Here is a tiny trained network, its code and every weight. The questions are about switching its units off for an input and a class, where a switched-off unit gives its printed mean instead of its output.

import numpy as np


def w(rows, s, z=0):
    codes = np.array(rows[::2]) - 128.0
    scale = np.full(codes.shape[1], s)
    scale[-1] = z or s
    return codes * scale


def norm(h):
    return h / np.sqrt((h * h).mean(-1, keepdims=True) + 1e-5)


def f(y):
    return np.maximum(y, 0)


def log_softmax(a):
    a = a - a.max(-1, keepdims=True)
    return a - np.log(np.exp(a).sum(-1, keepdims=True))


def net(x, mask):
    res = np.array(x, float).reshape(1, 3) / 4 @ E
    u = 0
    for l in range(4):
        y = f(norm(res) @ A[l][:, :-1].T + A[l][:, -1])
        res = res + np.where(mask[u : u + 9], y, B[l][:, -1]) @ B[l][:, :-1]
        u += 9
    return log_softmax(norm(res)[-1] @ U[:, :-1].T + U[:, -1])


A, B = {}, {}
E = w([
[103,125,201,253,87,127],'x0',
[73,148,171,71,68,61],'x1',
[103,231,171,89,123,219],'x2',
],0.0051)
A[0] = w([
[101,121,132,214,71,168,79],'0.n1',
[122,61,120,122,88,23,139],'0.n2',
[87,176,159,94,91,140,110],'0.n3',
[129,205,159,122,109,154,39],'0.n4',
[129,161,148,2,136,36,123],'0.n5',
[25,145,204,166,93,64,119],'0.n6',
[117,211,129,93,88,146,92],'0.n7',
[213,98,118,93,139,123,105],'0.n8',
[116,159,142,92,65,47,4],'0.n9',
],0.0059,0.0027)
B[0] = w([
[174,174,156,134,68,107,172],'0.n1',
[14,8,162,174,162,149,222],'0.n2',
[53,39,213,116,120,164,187],'0.n3',
[122,94,185,103,155,180,170],'0.n4',
[188,240,135,185,122,50,253],'0.n5',
[230,214,172,110,152,84,204],'0.n6',
[88,55,168,104,172,121,189],'0.n7',
[140,95,136,163,2,148,172],'0.n8',
[120,130,193,5,95,122,175],'0.n9',
],0.0048,0.0052)
A[1] = w([
[125,108,52,198,177,209,1],'1.n1',
[126,84,138,125,117,255,117],'1.n2',
[73,161,185,147,146,190,102],'1.n3',
[85,195,67,36,128,160,115],'1.n4',
[34,45,61,119,134,103,95],'1.n5',
[82,83,181,123,122,145,129],'1.n6',
[198,126,71,187,133,181,96],'1.n7',
[198,126,122,195,168,183,172],'1.n8',
[176,142,6,44,160,73,109],'1.n9',
],0.0067,0.004)
B[1] = w([
[97,237,89,41,204,40,177],'1.n1',
[63,145,83,101,184,69,227],'1.n2',
[109,95,51,113,135,166,233],'1.n3',
[151,148,172,200,105,181,220],'1.n4',
[93,75,87,174,146,255,200],'1.n5',
[146,98,16,115,122,143,211],'1.n6',
[141,218,124,43,157,40,212],'1.n7',
[147,89,88,92,107,48,253],'1.n8',
[155,195,204,254,85,160,248],'1.n9',
],0.0064,0.0035)
A[2] = w([
[179,168,105,164,50,152,164],'2.n1',
[140,76,175,209,120,128,74],'2.n2',
[174,182,167,103,137,80,113],'2.n3',
[69,86,156,46,63,64,5],'2.n4',
[191,202,119,247,9,178,85],'2.n5',
[182,150,93,210,89,133,45],'2.n6',
[25,121,109,17,194,241,123],'2.n7',
[89,226,150,157,155,232,71],'2.n8',
[77,126,253,86,173,113,139],'2.n9',
],0.0054,0.0018)
B[2] = w([
[179,64,207,162,165,141,182],'2.n1',
[144,171,75,119,239,200,179],'2.n2',
[160,105,82,128,98,153,220],'2.n3',
[145,140,59,70,78,95,192],'2.n4',
[236,116,215,121,157,91,223],'2.n5',
[86,141,189,121,154,129,172],'2.n6',
[73,80,135,254,47,172,253],'2.n7',
[110,55,122,186,218,115,212],'2.n8',
[132,165,37,154,117,121,230],'2.n9',
],0.0058,0.004)
A[3] = w([
[79,2,23,176,79,179,127],'3.n1',
[104,130,97,84,203,111,214],'3.n2',
[112,131,150,27,46,83,155],'3.n3',
[48,59,154,152,144,162,172],'3.n4',
[109,157,82,113,96,185,125],'3.n5',
[172,100,73,126,220,120,41],'3.n6',
[224,45,163,162,131,121,249],'3.n7',
[82,42,69,164,134,126,77],'3.n8',
[154,188,98,132,181,148,124],'3.n9',
],0.0081,0.0018)
B[3] = w([
[64,173,131,135,153,238,255],'3.n1',
[146,121,141,134,37,125,170],'3.n2',
[142,108,21,121,206,63,194],'3.n3',
[83,86,2,143,39,152,200],'3.n4',
[195,66,161,143,157,158,155],'3.n5',
[93,142,82,122,76,96,178],'3.n6',
[139,140,215,56,156,194,221],'3.n7',
[97,161,135,137,101,189,209],'3.n8',
[138,56,160,90,120,27,162],'3.n9',
],0.0067,0.0073)
U = w([
[57,107,91,159,111,249,47],'0',
[151,155,53,103,124,13,254],'1',
[220,132,252,138,160,134,98],'2',
],0.014,0.00054)

Each question gives the input, the list of numbers given to net, and the class t.
The units are the neurons (one row each of A and B). Each row of codes is followed by its name. A weight is (code - 128) times the scale printed after its matrix; where a second scale follows, it is the last column's (A, B and U).
mask holds one flag per neuron, layer by layer. A switched-off neuron (its flag False) gives its mean, the last column of its row in B, instead of its output. The means were averaged over made-up inputs and are rounded, as every weight is.
A unit's drop is (log p(t) with every unit on - log p(t) with that unit switched off) / (log p(t) with every unit on - log p(t) with every unit switched off).
The circuit of an input: a set's keep is (log p(t) with only the set's units on - log p(t) with every unit switched off) / (log p(t) with every unit on - log p(t) with every unit switched off). Starting from the 12 units with the biggest drops (on a tie, the unit counted first), units are removed one at a time, each time the one whose removal leaves the highest keep (on an exact tie, the one counted first), for as long as the keep stays at least 0.8.
circuit, biggest first: the units of the circuit, biggest drop first
most important unit: the unit with the biggest drop
top k neurons: the k neurons with the biggest drops, biggest first
top k neurons in layer l: the k neurons of layer l with the biggest drops, biggest first
drop when u is switched off: that unit's drop, to one decimal
input [-5,6,-6], class 0: top 3 neurons => [0.n2; 1.n5; 0.n6]
input [-5,4,-5], class 0: circuit, biggest first => [1.n5]
input [6,-2,5], class 2: top 3 neurons => [0.n1; 0.n2; 0.n6]
input [-4,1,-3], class 2: top 3 neurons => [0.n3; 0.n5; 2.n5]
input [5,8,6], class 1: top 2 neurons in layer 3 => [3.n3; 3.n1]
input [-7,6,-5], class 2: top 4 neurons in layer 1 => [1.n9; 1.n2; 1.n5; 1.n7]
input [7,-6,-3], class 2: top 3 neurons => [0.n1; 0.n2; 3.n7]
input [3,2,-2], class 2: top 3 neurons in layer 0 => [0.n6; 0.n1; 0.n3]
input [6,-8,-7], class 1: top 4 neurons => [1.n1; 1.n7; 2.n7; 0.n3]
input [0,-8,6], class 1: top 2 neurons => [1.n1; 1.n7]
input [4,8,7], class 1: top 4 neurons in layer 3 => [3.n1; 3.n3; 3.n8; 3.n7]
input [-8,-4,-8], class 0: top 3 neurons => [1.n5; 0.n6; 0.n2]
input [6,7,4], class 1: top 2 neurons => [0.n6; 1.n9]
input [-7,-4,6], class 2: top 3 neurons => [1.n4; 0.n2; 1.n9]
input [-4,-5,-2], class 1: most important unit => 0.n5
input [5,-5,-2], class 1: top 2 neurons => [1.n7; 0.n5]
input [4,1,-3], class 2: top 4 neurons => [0.n6; 0.n1; 0.n3; 1.n2]
input [8,-8,2], class 1: top 3 neurons in layer 0 => [0.n5; 0.n6; 0.n8]
input [-6,2,-7], class 0: drop when 0.n2 is switched off => 3.5
input [7,-5,1], class 2: drop when 0.n1 is switched off => 1.7
input [3,6,-1], class 1: drop when 0.n6 is switched off => 0.4
